(in the rows, 128 means zero)
Each row of numbers stands for one node and depends on some of the facts below. Use the named rows to name the rest.

Some rows with their names:
[123 115 147 125 122  89 128 134 106 124  96 140 143 130 143 121 159 100
 139 130 112 122 102 136 132 143 120 141 106] -> daguba
[126 118 117 146 131 128 155 129 145  85 138 150 140  98 117  97 119 104
 143 118 131 141 115 151 128 143 137 104 115] -> rata
[146 119 160 110  95 109 160 113 101 129 139 118 108 103 109 107 121 143
 157 139 118 123 116 136 144 116 166 130 100] -> trilol
[161 139 140 104  97  90 122  99 116 110 116 128 139  97 106 133 123 130
 128 155 137 138  93 148 158 127 185 138 137] -> gratril
[149 127 143 105  91 128 188 112 127 118 164 114 108 106 115 107 106 160
 155 146 110 119 139 148 139 120 166  90  88] -> fligek
[111 145 115 127 143 109  67 135 116 155  73 132 135 151 118 134 124 135
 101 107 105 112 122 110 132 135 111 158 162] -> gope
[142 120 125 124 119 138 126 158 104 113  94 138 173 127 119 137 158  81
 144 131 141 150 125 118 120 149 157 153 113] -> liplopu
[ 89 136  80 125 128 105 106 102 182 134 129 128 131 178 109 139 154 154
  89  96 109 118 193 157 152 133 104 123 143] -> flavan
[133 143 155 108 109  84 119 117  87 136  82 132 144 100 119 114 139 110
 122 138 150 138  83 140 157 126 179 172 144] -> vibrom
[128 135  91 128 150 147 112 143 155 125 127 131 136 134 124 166 143 134
 112 117 139 124 177 111 137 110 116 117 146] -> defutem
[130 129  97 150 158 160 121 138 162 128 140 127 117 120 121 152 110 136
 110 116 130 120 162 119 125 108 113 116 156] -> pliligal
[128 106 155 126 128  97 125 138  97 134 101 136 134 131 155 128 163  88
 135 143 143 139  86 122 127 131 116 169 118] -> sotru
[143 120 160 120 148 200 103 104  94 148  78 117  68  92 137 175 123 190
 106 114 118  79 132 128 101  20 148  86 131] -> plikes
[120 127 115 131 114 140 146 110 141 107 142 128 131 150 137 114 109 129
 142 133 136 156 109 143 108 163 125 101 122] -> droma
[113 125 122 128 117 136 134 112 133 107 135 128 134 146 145 112 121 119
 139 134 141 152 107 140 111 153 125 112 123] -> fufe
[122 123 138 125 134 107 129 141 111 125  98 143 155 114 155 127 152  83
 120 145 163 145  92 124 132 137 134 162 134] -> pluskibro
[128 126 184  97 111  94 143 125  75 165 106 106 115 117 136 123 158 128
 134 148 146 130 100 121 148 110 160 169 111] -> floskes
[139 212  91 141 142 130 143 208 165 125 206 132  95  97 108 153  61 120
 158  70 121 137 161  93 123 132 102  83 173] -> noza
[ 95 110  93 150 138  96  99 111 182 185 115 121 124 139 120 133 160  89
  67 107 127 131 192 150 140 119 131 213 149] -> kluza
[132 120 143 136 128 139 144 128 134 108 164 133 143 131 150 117 122 117
 124 142 138 135 119 147 110 148 117 111 104] -> salek

Some facts about the nodes:
bebom vuso b; begrun vuso a; besken vuso c; boler vuso a; brogras vuso f; dabo vuso e; dafon vuso g
daguba vuso a; deflal vuso c; defos vuso b; defutem vuso b; deklor vuso e; dizo vuso a; donik vuso f
doteplar vuso a; draklo vuso a; drevumak vuso a; drobadon vuso f; droma vuso g; drova vuso a; drufeplek vuso a
dugik vuso a; flagir vuso c; flatar vuso c; flavan vuso g; flebu vuso d; flelak vuso a; fligek vuso c
flivo vuso a; floskes vuso c; fluplon vuso d; fluta vuso d; fluvo vuso g; fufe vuso g; fuzen vuso g
gamale vuso d; gasku vuso a; gebe vuso c; gegus vuso e; givo vuso g; gope vuso g; graplol vuso c
gratril vuso f; gretrun vuso a; gukedan vuso a; kekli vuso f; kestigris vuso g; kikim vuso c; kilepon vuso d
kiplo vuso f; kisem vuso e; kiska vuso e; klegim vuso d; klekul vuso b; kligon vuso e; klista vuso e
klofe vuso b; kluful vuso f; klustal vuso f; kluza vuso b; koplas vuso a; kufu vuso c; ladren vuso a
liplopu vuso b; lodal vuso b; lodam vuso b; loplistan vuso g; lotro vuso c; matom vuso a; meklal vuso b
mipun vuso e; mobik vuso b; mokek vuso f; molen vuso e; muvas vuso d; nabre vuso a; nase vuso g
nefak vuso f; netron vuso a; nidar vuso c; noko vuso b; noli vuso d; noza vuso b; nozatri vuso e
nufa vuso e; nufegur vuso a; nugis vuso c; nuril vuso e; nusok vuso b; nuve vuso b; pago vuso e
pelum vuso e; plaval vuso e; plavil vuso e; plavur vuso b; plegrem vuso b; pletin vuso b; plikes vuso c
pliligal vuso b; plodak vuso a; plofol vuso d; ploplo vuso b; pluplim vuso d; pluskibro vuso b; pluzu vuso e
puple vuso a; puves vuso b; ragar vuso a; rata vuso b; riki vuso d; ruskil vuso c; salek vuso e
samelok vuso f; samiskan vuso b; sapu vuso e; skadrum vuso b; skeskoplek vuso b; skoskurur vuso c; skozul vuso a
sotru vuso a; stegom vuso a; stestuk vuso f; stobril vuso f; stoplatras vuso e; stopleflor vuso e; stoski vuso d
suple vuso b; taplar vuso a; tefo vuso g; teklum vuso e; tigra vuso f; tirik vuso a; tosuk vuso a
tradrel vuso g; trarim vuso f; tratak vuso g; trebe vuso b; trebro vuso g; tredum vuso c; trefa vuso a
trilol vuso c; tritro vuso c; trugrus vuso g; truklak vuso d; vamul vuso b; vekam vuso d; vibrom vuso f
voki vuso g; vopir vuso f; vosti vuso c; vudute vuso c; vupli vuso a; vusta vuso f; vuvum vuso a
zeflumus vuso a; zeklel vuso b; zenidak vuso d; zeskom vuso c; zikun vuso e; zoflis vuso e; zoklis vuso d
zona vuso b; zuros vuso a; zuzo vuso c; besken gupanom gebe; brogras gupanom zoflis; defutem gupanom molen; dizo gupanom kikim
flatar gupanom pelum; flavan gupanom nase; flebu gupanom flavan; fluplon gupanom nuve; fluta gupanom puves; fluvo gupanom skozul; gamale gupanom deflal
gebe gupanom kestigris; gegus gupanom tredum; gope gupanom stobril; gukedan gupanom plaval; kekli gupanom mokek; kestigris gupanom stestuk; kilepon gupanom besken
kiska gupanom trebro; kluza gupanom puple; ladren gupanom flebu; lotro gupanom gamale; mipun gupanom dafon; mobik gupanom pliligal; mokek gupanom plofol
nase gupanom gegus; nefak gupanom zeskom; nidar gupanom graplol; noko gupanom defutem; noza gupanom vudute; nozatri gupanom givo; nufa gupanom samiskan
nugis gupanom zenidak; nuve gupanom zoklis; pago gupanom kekli; pelum gupanom muvas; plaval gupanom zeklel; plikes gupanom plodak; pliligal gupanom plavur
plodak gupanom fluplon; plofol gupanom plikes; ploplo gupanom pluplim; pluplim gupanom boler; pluzu gupanom sapu; puple gupanom kiska; puves gupanom nuril
ruskil gupanom mobik; samiskan gupanom fluvo; skeskoplek gupanom meklal; stestuk gupanom noza; stobril gupanom nidar; trebe gupanom mipun; trebro gupanom nozatri
tredum gupanom kluza; trugrus gupanom ruskil; truklak gupanom nefak; vopir gupanom flatar; vudute gupanom vopir; vusta gupanom sotru; zeklel gupanom skeskoplek
zenidak gupanom dizo; zeskom gupanom kilepon; zoflis gupanom trebe; begrun skigim plavur; dafon skigim riki; dafon skigim sapu; dafon skigim samiskan
dafon skigim plodak; dafon skigim flatar; dafon skigim drufeplek; daguba skigim deflal; daguba skigim trefa; daguba skigim samiskan; daguba skigim tirik
daguba skigim matom; defos skigim fluvo; defos skigim kufu; defos skigim nusok; doteplar skigim koplas; doteplar skigim tratak; doteplar skigim teklum
doteplar skigim stoski; doteplar skigim vusta; flavan skigim trarim; flavan skigim drufeplek; fligek skigim nufegur; fligek skigim ladren; flivo skigim zona
flivo skigim nufegur; fuzen skigim stobril; fuzen skigim dizo; gegus skigim pletin; gegus skigim zoflis; givo skigim besken; givo skigim stegom
givo skigim stestuk; givo skigim kluful; gope skigim ploplo; gope skigim deflal; gope skigim lotro; graplol skigim riki; graplol skigim deklor
graplol skigim flagir; gratril skigim loplistan; gratril skigim deklor; gratril skigim stoski; kestigris skigim drevumak; kestigris skigim zona; kestigris skigim stestuk
kestigris skigim puves; kestigris skigim stoski; kestigris skigim skeskoplek; kestigris skigim vudute; kikim skigim flelak; kikim skigim lodam; kikim skigim stobril
kikim skigim puple; kikim skigim fluta; kikim skigim zoklis; kilepon skigim klekul; kilepon skigim zoklis; kisem skigim gukedan; kisem skigim nidar
klegim skigim tefo; klegim skigim molen; klegim skigim stoplatras; klegim skigim sotru; klegim skigim nase; klegim skigim bebom; klustal skigim tratak
klustal skigim loplistan; klustal skigim kiska; liplopu skigim stobril; liplopu skigim gasku; liplopu skigim fluplon; liplopu skigim gretrun; lodal skigim pletin
lodal skigim matom; meklal skigim truklak; meklal skigim deklor; meklal skigim stegom; mipun skigim donik; mipun skigim skoskurur; mokek skigim ploplo
mokek skigim besken; nabre skigim salek; nabre skigim nase; nabre skigim matom; nabre skigim suple; nabre skigim bebom; nabre skigim kligon
nefak skigim tritro; nefak skigim stoski; nefak skigim defutem; netron skigim besken; netron skigim donik; noli skigim mobik; noli skigim drobadon
noli skigim besken; noli skigim lotro; nozatri skigim floskes; nozatri skigim klista; nufa skigim ladren; nufa skigim deklor; nugis skigim dabo
nugis skigim tratak; nugis skigim dizo; nugis skigim tosuk; nuril skigim drevumak; nuril skigim stobril; nuril skigim plaval; pago skigim mobik
pago skigim truklak; pago skigim klekul; pago skigim flebu; pago skigim gamale; pago skigim noza; plavil skigim defutem; plavil skigim drufeplek
plegrem skigim sapu; plegrem skigim drufeplek; plofol skigim fluplon; plofol skigim nusok; plofol skigim pluplim; pluzu skigim pletin; pluzu skigim zoklis
pluzu skigim flagir; rata skigim draklo; rata skigim flagir; samelok skigim kiplo; samelok skigim zoklis; stopleflor skigim gukedan; stopleflor skigim noza
taplar skigim loplistan; taplar skigim plodak; taplar skigim gamale; tigra skigim truklak; tigra skigim trugrus; tigra skigim noza; tigra skigim zoklis
tigra skigim flagir; tradrel skigim zeflumus; tradrel skigim drova; tradrel skigim klofe; trebe skigim zeflumus; trebe skigim stoplatras; trebe skigim suple
trebe skigim noza; tredum skigim skadrum; tredum skigim donik; trilol skigim draklo; trilol skigim skozul; trilol skigim gukedan; trilol skigim boler
trilol skigim vusta; vamul skigim loplistan; vamul skigim nidar; vekam skigim tirik; vekam skigim kufu; vekam skigim kligon; vekam skigim ragar
vibrom skigim truklak; vibrom skigim skozul; vibrom skigim nidar; vibrom skigim bebom; vibrom skigim kligon; voki skigim gasku; vosti skigim kluza
vosti skigim koplas; vosti skigim skoskurur; vosti skigim plikes; vosti skigim nusok; vosti skigim kluful; vupli skigim drevumak; vupli skigim pliligal
vupli skigim draklo; vupli skigim noza; vuvum skigim lodam; zenidak skigim stobril; zenidak skigim defutem; zeskom skigim trebro; zeskom skigim pelum
zeskom skigim noko; zuros skigim trefa; zuros skigim kiska; zuros skigim kiplo; zuros skigim plikes; zuzo skigim klista; zuzo skigim klofe

Rows to name:
No name comes twice in this set of rows, the named rows included.
[124 244 130  88 117  88 117 197 112 173 145 118  82 107 132 172  94 111
 121  56 131 154 141 106 126  98 150 134 192]	vopir
[152 143 148 101  98  85 119 112  90 130  94 128 149 104 111 130 138 120
 125 151 143 144  88 137 156 120 181 160 139]	klustal
[147 181  89 136 139 128  93 166 139 127 160 118 142 154  84 144  90 166
 158 128 122 118 133  49 163 157  82 113 177]	kestigris
[152 124 147 124 112 158 124 150 115 104 136 136 173 145 115 121 149 103
 136 129 120 139 135 137 107 150 139 126  93]	nuril
[130 124 160 104 103 142 170 133  90 131 123 109 120 116  93  99 148 139
 168 122 123 134 135 128 140 112 176 134  90]	kikim
[132 121 109 140 162 172  98 126 139 123  98 145 116 104 142 169 125 144
 104 115 135 109 143 125 110  83 111 103 149]	nuve
[112 134 138 132 127 131 175 113 127  96 139 126 123  92  86  71 104 142
 162 106 135 142 118 159 150 127 172 112 118]	tigra
[140 236 142  87 106 102 150 205 112 180 191 104  56 108 124 171  87 136
 149  67 109 134 159  95 128  90 134 111 160]	vudute
[126 138  83 126 123 176  94 140 164 120 130 118 141 171  84 159 133 156
 141 100 105 130 186 112 114 129 123  90 136]	zenidak
[140 137 123 132 163 111 127 141  72 189 110  94 140 134  92 100 106 212
 126 191 130  60 144  16 194 117  98 174 155]	besken

Now the same nodes, written a new way:
Some nodes and their rows:
[106  84 137 121 112  93 128 117  86 149 128 154 150 143 158 118 128  93
 102 126 151 107 114 101 121 148 145 139 132 133 129 120] -> drobadon
[107 100 105 162 136 114 111 170  83 146 120 169 124 135 120 155 124  49
 106 133 185 162 128  83  98 208 146 137 174 151 139  71] -> muvas
[ 99  88 130 124 100  87 132 122  89 137 119 142 130 141 148 111 137  96
 134 134 147 116 124 104 124 147 136 143 122 137 124 108] -> kikim
[110  59 141 119 116 109 121 113  74 158 101 150 171 163 164 126 113  63
  99 135 128  97  98 100 112 136 148 147 125 115 113 132] -> mokek
[104 102 145 122 110  93 129 121  91 139 128 156 134 135 154 117 146 100
 118 123 146 126 120 100 122 152 130 132 121 133 130 111] -> plavur
[104  82 124 124  92  69 120  77  99 144 110 153 158 141 158  78 123 114
 122 141 145 130 118 103 103 123 137 138 102  79 123 132] -> gegus
[107  89 143 119 118  97 125 117  77 144 123 156 145 144 156 117 143  92
 109 123 135 122 113 101 120 152 131 134 125 125 134 116] -> bebom
[109  78 134 119 114  82 123 117  80 147 127 146 147 138 156 112 127  91
 109 117 146 115 117  93 128 146 137 136 131 129 124 120] -> matom
[105  87 143 119 115  96 126 117  78 141 124 154 145 144 155 116 144  92
 112 122 136 122 115 101 119 154 131 134 129 125 134 119] -> klekul
[ 93  92 140 123 102 110 131 121  97 128 132 165 142 132 162 123 127  96
 124 127 152 125 115  95 116 156 148 131  97 141 136 109] -> dafon
[105  98 123 126 115  93 118 115  90 140 124 142 133 128 160 111 127 103
 119 110 150 125 125  94 131 146 134 127 127 128 124 114] -> sapu
[ 98  79 133 120 111 111 122 113  81 150 105 155 157 161 163 122 126  80
 109 137 127 102 104 102 108 145 143 143 118 122 129 128] -> plofol
[ 94  89 119 122 106 105 125 119  82 142 115 158 144 155 160 114 133  90
 121 138 138 104 119 110 111 151 145 144 111 136 131 115] -> zenidak
[109  71 134 119 117  96 123 110  75 153 122 155 162 154 162 115 125  87
  94 125 138 101 109  99 118 146 146 143 133 125 134 129] -> brogras
[107  89 142 119 116  96 124 117  80 143 123 156 144 144 158 115 145  94
 110 122 134 121 115 100 119 150 132 136 125 125 132 117] -> zeklel
[ 93  86 140 127 107  90 132 120  95 136 121 143 132 135 145 113 129  98
 127 130 144 124 112  90 128 143 139 135 122 132 132 106] -> graplol
[101  79 134 125 114  93 128 120  80 145 116 147 143 144 150 110 128  89
 120 130 137 117 111  99 124 140 140 139 123 128 124 110] -> zuzo
[ 77  65 113 114 148 115 163 137  10 131 173 138 150 143 162  84 120  90
 120 109 119  81  95 136 158 140 160 111 135 195 148  95] -> nefak
[ 99 100 111 123 105  86 123 119  82 144 117 135 129 136 155 110 127  96
 136 131 147 119 125  99 126 143 132 137 118 133 119 110] -> nuril
[110  81 133 118 115  81 124 118  78 151 127 147 148 138 156 112 127  92
 107 119 147 115 118  93 128 144 136 136 131 129 124 118] -> drova

Name these rows:
No name comes twice in this set of rows, the named rows included.
[103  97 138 116 114 101 128 115  77 148 133 163 155 142 166 126 136  92
 106 131 144 116 109  97 112 158 142 134 116 133 141 122]	tratak
[107  95 140 125 112  89 128 119  91 143 124 149 135 135 154 114 137 101
 115 121 151 121 121  99 129 146 135 136 130 132 126 109]	deflal
[107  75 133 119 118  93 124 112  76 153 123 155 158 152 160 115 126  89
  96 127 140 103 109  99 119 147 145 141 133 126 135 124]	vusta
[ 96  75 117 127 151 108 146 143  25 137 159 139 142 137 150  99 133  82
 115 105 133 111 106 123 149 157 147 117 160 173 143  91]	gebe
[115  56 135 112 121 105 109 109  72 162 102 151 173 169 170 130 121  71
  86 125 122  90 103  90 114 147 145 152 137 114 130 142]	kekli
[111  70 132 114 121  82 119 111  68 157 120 146 160 149 158 112 123  86
 100 122 134 109 109  90 123 142 138 140 134 119 129 128]	gukedan
[ 95  79 142 121 110  99 131 117  80 136 119 149 144 144 148 113 135  86
 126 133 130 124 108  98 117 151 135 136 120 126 135 116]	rata
[100  84 139 120 114 100 128 120  78 141 117 155 143 146 152 114 136  86
 121 131 133 122 110 103 116 146 135 135 114 127 127 110]	defos
[101  75 131 117 108  81 129 118  76 147 122 140 145 140 149 111 120  86
 122 133 142 114 111  91 126 143 139 138 124 131 125 118]	vupli
[116  86  89 158 146 101  98 163  67 153 110 152 129 134 122 146 113  42
 110 123 175 166 129  74 106 198 138 137 182 135 127  76]	pelum
[102  71 130 123  93  76 126  73  95 138 127 201 180 144 161  66 127 119
 107 151 155 141 118 114  77 134 155 141  76  77 144 125]	flavan

Now the same nodes, written a new way:
Named rows:
[ 96 148 139 121 105 186  77 111 103 150 164 144 135  61] -> deflal
[114 138 144 128 121 114 157 186 100 113 143 124 132  68] -> plodak
[110 155 152 130 110 153 157 177 114 115 166 134 143  90] -> defos
[113 140 147 158  91 146 155 126 105 123 164 141 136  92] -> klista
[115 139 141 152  89 174 199 106 117 121 172 132 142  76] -> voki
[117 150 149 161  93 154 154 118 103 123 160 154 141  84] -> pelum
[109 127 153 159 106 143 196 151  96 109 156 146 112  97] -> plaval
[120 161 133 134 110 173 168  77  92 126 157 176 157  73] -> muvas
[113 134 133 161  86 154 193  87 103 126 168 137 147  80] -> tefo
[ 96 136 115 107  99 165 113 110 110 153 171 118 142  70] -> gamale
[118 146 125 140  98 127 174 110 110 122 166 124 162 101] -> flebu
[111 154 141 128 109 153 154 154 123 109 168 137 131  89] -> liplopu
[ 83 136 124 123  91 150 117 190 110 130 183 126 148 119] -> ploplo
[109 146 148 152 109 138 148 133 107 121 164 140 139  97] -> tritro
[102 146 132 149  78 157 119 134 115 139 175 141 148  93] -> zoflis
[120 150 149 146  85 137 143 167 102 121 160 154 133  91] -> vopir
[108 149 128 135 104 127 145 196 102 115 161 140 149  92] -> ragar
[107 151 130 135 103 131 147 200 104 116 158 140 154  92] -> matom
[119 150 137 129 120 169 187  81  97 126 130 146 132  61] -> zoklis
[115 152 153 165  98 167 177 131  91 117 163 183 139  95] -> molen

Rows to name:
No name comes twice in this set of rows, the named rows included.
[101 139 131 138  65 126 109 196 121 135 179 121 140 110]	brogras
[101 163 136 123  97 172 124 183 124 134 178 133 151  92]	trebe
[ 89 155 117 119 101 181 113 203  96 136 171 182 150  82]	boler
[103 142 137 148 103 116 176 182 108 107 170 133 146 127]	noko
[ 91 138 113 121  95 176 142 137 105 139 180 153 152 101]	pluplim
[116 136 159 145 122 132 155 123 101 117 146 115 120  77]	plikes
[112 128 142 154  79 160 203 133 121 118 177 102 150  92]	gope
[106 126 127 168  80 134 204 117 114 124 173 113 150 103]	trugrus
[113 153 170 129 133 175 198 202  93 110 153 167 123  78]	meklal
[118 140 131 169  81 140 189  85 109 124 169 126 157  84]	nase

